Below are the code and all the weights of a small trained network. Each question names an input and a target symbol and asks about switching units off, where a switched-off unit gives its printed mean instead of its output.

import numpy as np


def w(rows, s, z=0):
    codes = np.array(rows[::2]) - 128.0
    scale = np.full(codes.shape[1], s)
    scale[-1] = z or s
    return codes * scale


def f(y):
    return y / 2 * (1 + np.tanh(0.7978845608 * (y + 0.044715 * y**3)))


def softmax(a):
    e = np.exp(a - a.max(-1, keepdims=True))
    return e / e.sum(-1, keepdims=True)


def log_softmax(a):
    a = a - a.max(-1, keepdims=True)
    return a - np.log(np.exp(a).sum(-1, keepdims=True))


def net(x, mask):
    ids = ['ΞΦαβγεζηθλμτψω'.index(c) for c in x.split()]
    T = len(ids)
    res = E[ids] + P[:T]
    u = 0
    for l in range(3):
        q, k, v = (res @ M[l].T for M in (Q, K, V))
        z = softmax(np.where(np.tri(T) > 0, q @ k.T / 3**0.5, -1e9)) @ v
        res = res + np.where(mask[u], z, O[l][:, -1]) @ O[l][:, :-1]
        u += 1
        y = f(res @ A[l][:, :-1].T + A[l][:, -1])
        res = res + np.where(mask[u : u + 4], y, B[l][:, -1]) @ B[l][:, :-1]
        u += 4
    return log_softmax(res[-1] @ U[:, :-1].T + U[:, -1])


Q, K, V, O, A, B = {}, {}, {}, {}, {}, {}
E = w([
[126,122,152,141,104,190,110],'Ξ',
[96,119,58,182,81,131,128],'Φ',
[151,135,106,119,83,165,123],'α',
[106,125,133,160,93,175,145],'β',
[66,113,135,142,224,104,84],'γ',
[132,146,91,116,130,118,147],'ε',
[132,131,177,107,155,170,83],'ζ',
[95,114,178,139,163,177,121],'η',
[151,3,154,139,65,84,155],'θ',
[82,123,148,153,149,148,163],'λ',
[125,151,119,84,176,93,152],'μ',
[151,147,144,82,134,150,177],'τ',
[98,141,104,137,125,119,189],'ψ',
[131,124,95,126,143,127,52],'ω',
],0.022)
P = w([
[175,130,177,123,99,134,143],'0',
[118,129,155,75,90,161,148],'1',
[186,119,183,189,113,108,98],'2',
[74,142,142,62,90,170,137],'3',
[199,107,185,223,119,85,77],'4',
[20,159,126,33,92,179,132],'5',
[193,106,191,255,99,78,34],'6',
],0.012)
Q[0] = w([
[142,165,93,83,147,70,154],'L0H1',
[137,157,27,91,199,162,119],'L0H1',
[119,121,3,36,167,91,179],'L0H1',
],0.013)
K[0] = w([
[129,171,114,153,79,174,161],'L0H1',
[148,179,163,159,166,143,141],'L0H1',
[128,248,64,177,213,189,71],'L0H1',
],0.012)
V[0] = w([
[136,252,96,158,176,217,143],'L0H1',
[95,164,164,66,54,96,161],'L0H1',
[164,153,133,166,133,113,148],'L0H1',
],0.0035)
O[0] = w([
[179,190,130,184,218,253,127,2],'L0H1',
[149,110,128,113,121,104,146,220],'L0H1',
[133,118,116,128,123,156,123,94],'L0H1',
],0.0069,0.0015)
A[0] = w([
[133,133,124,107,110,137,88,86],'L0N1',
[138,222,122,115,67,55,92,52],'L0N2',
[128,194,148,143,159,98,131,2],'L0N3',
[170,253,113,192,177,163,125,121],'L0N4',
],0.0073,0.0091)
B[0] = w([
[129,103,107,140,175,164,181,55],'L0N1',
[101,6,111,146,164,170,202,24],'L0N2',
[119,108,137,158,119,160,143,1],'L0N3',
[158,92,141,111,151,77,141,206],'L0N4',
],0.011,0.00094)
Q[1] = w([
[61,4,195,22,4,34,93],'L1H1',
[230,46,219,221,116,28,141],'L1H1',
[32,110,149,48,89,103,137],'L1H1',
],0.014)
K[1] = w([
[100,53,36,206,154,68,8],'L1H1',
[13,187,57,90,125,171,55],'L1H1',
[144,63,107,190,129,76,89],'L1H1',
],0.017)
V[1] = w([
[154,176,10,134,71,87,138],'L1H1',
[98,153,166,140,207,55,203],'L1H1',
[162,125,121,50,183,95,51],'L1H1',
],0.013)
O[1] = w([
[123,141,3,153,139,125,167,19],'L1H1',
[173,170,200,165,156,104,216,2],'L1H1',
[168,46,148,136,171,160,190,139],'L1H1',
],0.016,0.0062)
A[1] = w([
[203,128,123,176,60,179,119,154],'L1N1',
[150,211,128,168,187,254,79,253],'L1N2',
[185,63,135,141,141,115,220,53],'L1N3',
[169,119,118,157,105,47,84,47],'L1N4',
],0.0093,0.0056)
B[1] = w([
[70,133,142,74,231,98,114,188],'L1N1',
[142,154,55,133,100,54,211,254],'L1N2',
[68,156,81,212,52,217,1,199],'L1N3',
[102,158,169,101,93,178,235,182],'L1N4',
],0.0073,0.0089)
Q[2] = w([
[81,176,128,114,191,189,154],'L2H1',
[208,65,113,254,74,84,75],'L2H1',
[171,119,139,87,5,237,238],'L2H1',
],0.0095)
K[2] = w([
[214,108,127,129,131,7,105],'L2H1',
[66,184,142,46,231,180,170],'L2H1',
[149,138,108,195,222,117,18],'L2H1',
],0.011)
V[2] = w([
[18,88,155,226,217,6,78],'L2H1',
[78,207,142,31,139,239,169],'L2H1',
[111,12,132,211,59,2,136],'L2H1',
],0.005)
O[2] = w([
[115,96,142,228,125,118,64,57],'L2H1',
[67,176,166,82,85,224,248,253],'L2H1',
[209,136,93,120,253,23,41,97],'L2H1',
],0.0056,0.0035)
A[2] = w([
[76,67,121,149,94,172,186,181],'L2N1',
[163,189,224,146,70,117,104,2],'L2N2',
[95,254,115,138,100,21,108,72],'L2N3',
[121,203,50,169,183,67,205,128],'L2N4',
],0.0085,0.0086)
B[2] = w([
[180,141,106,123,177,97,98,255],'L2N1',
[55,106,45,126,209,64,112,241],'L2N2',
[133,36,135,188,139,211,210,238],'L2N3',
[147,124,199,181,100,28,12,185],'L2N4',
],0.011,0.0098)
U = w([
[83,137,148,112,68,185,56,135],'Ξ',
[92,83,51,180,89,122,123,86],'Φ',
[100,174,1,120,155,133,129,115],'α',
[106,44,130,159,93,242,166,100],'β',
[103,94,136,187,187,191,63,74],'γ',
[192,198,81,143,151,60,91,161],'ε',
[177,13,229,108,146,194,126,96],'ζ',
[81,109,98,90,174,67,113,77],'η',
[146,33,115,91,79,51,174,115],'θ',
[77,88,78,146,171,116,208,135],'λ',
[188,186,108,199,170,226,107,168],'μ',
[209,187,140,96,155,151,200,250],'τ',
[172,78,180,181,98,149,144,132],'ψ',
[217,26,59,121,195,180,114,138],'ω',
],0.0046,0.012)

Each question gives the input, a string of symbols that net reads in full, and the target symbol t.
The units are the heads (3 rows each of Q, K, V and O) and the neurons (one row each of A and B). Each row of codes is followed by its name. A weight is (code - 128) times the scale printed after its matrix; where a second scale follows, it is the last column's (O, A, B and U).
mask holds one flag per unit, layer by layer, with each layer's heads first. A switched-off unit (its flag False) gives its mean, the last column of its rows in O or B, instead of its output. The means were averaged over made-up inputs and are rounded, as every weight is.
A unit's drop is (log p(t) with every unit on - log p(t) with that unit switched off) / (log p(t) with every unit on - log p(t) with every unit switched off).
most important unit: the unit with the biggest drop
k most important neurons: the k neurons with the biggest drops, biggest first
top k neurons in layer l: the k neurons of layer l with the biggest drops, biggest first
input Ξ τ γ, target τ: most important unit -> L2H1
input Ξ Ξ Ξ β τ, target β: 3 most important neurons -> [L2N3 L2N1 L2N4]
input Ξ ε Ξ τ λ Ξ, target λ: 2 most important neurons -> [L2N2 L2N3]
input μ τ ω λ ζ, target λ: 3 most important neurons -> [L2N2 L2N3 L1N2]
input ε ω Ξ θ Ξ ω, target ω: 2 most important neurons -> [L2N3 L1N4]
input λ α λ τ, target λ: 2 most important neurons -> [L2N2 L2N3]
input ε θ ζ β ε, target ε: 2 most important neurons -> [L2N4 L2N1]
input ω ε Ξ Ξ Ξ ε, target Ξ: top 3 neurons in layer 2 -> [L2N2 L2N1 L2N3]
input ε γ Ξ η, target Ξ: top 2 neurons in layer 2 -> [L2N3 L2N2]
input Ξ Ξ Ξ ζ Ξ, target ζ: top 2 neurons in layer 1 -> [L1N1 L1N3]
input μ γ λ ε λ ζ, target λ: top 2 neurons in layer 2 -> [L2N2 L2N3]
input η Ξ ψ ψ, target ψ: 3 most important neurons -> [L2N3 L2N4 L2N2]
input γ η Ξ μ θ, target γ: 2 most important neurons -> [L1N3 L2N2]
input ε ζ θ Ξ γ γ Φ, target Φ: most important unit -> L0H1
input Ξ Ξ Ξ η μ, target η: 3 most important neurons -> [L2N2 L2N3 L1N2]
input ω β ε ω, target ε: top 2 neurons in layer 2 -> [L2N4 L2N3]
input ω μ λ, target μ: 2 most important neurons -> [L1N3 L2N1]
input λ θ Φ ε Φ Ξ, target Φ: top 3 neurons in layer 2 -> [L2N3 L2N4 L2N1]
input λ Φ λ θ ω, target ω: top 2 neurons in layer 2 -> [L2N1 L2N4]
input λ τ ω Ξ β, target Ξ: top neuron in layer 0 -> [L0N4]
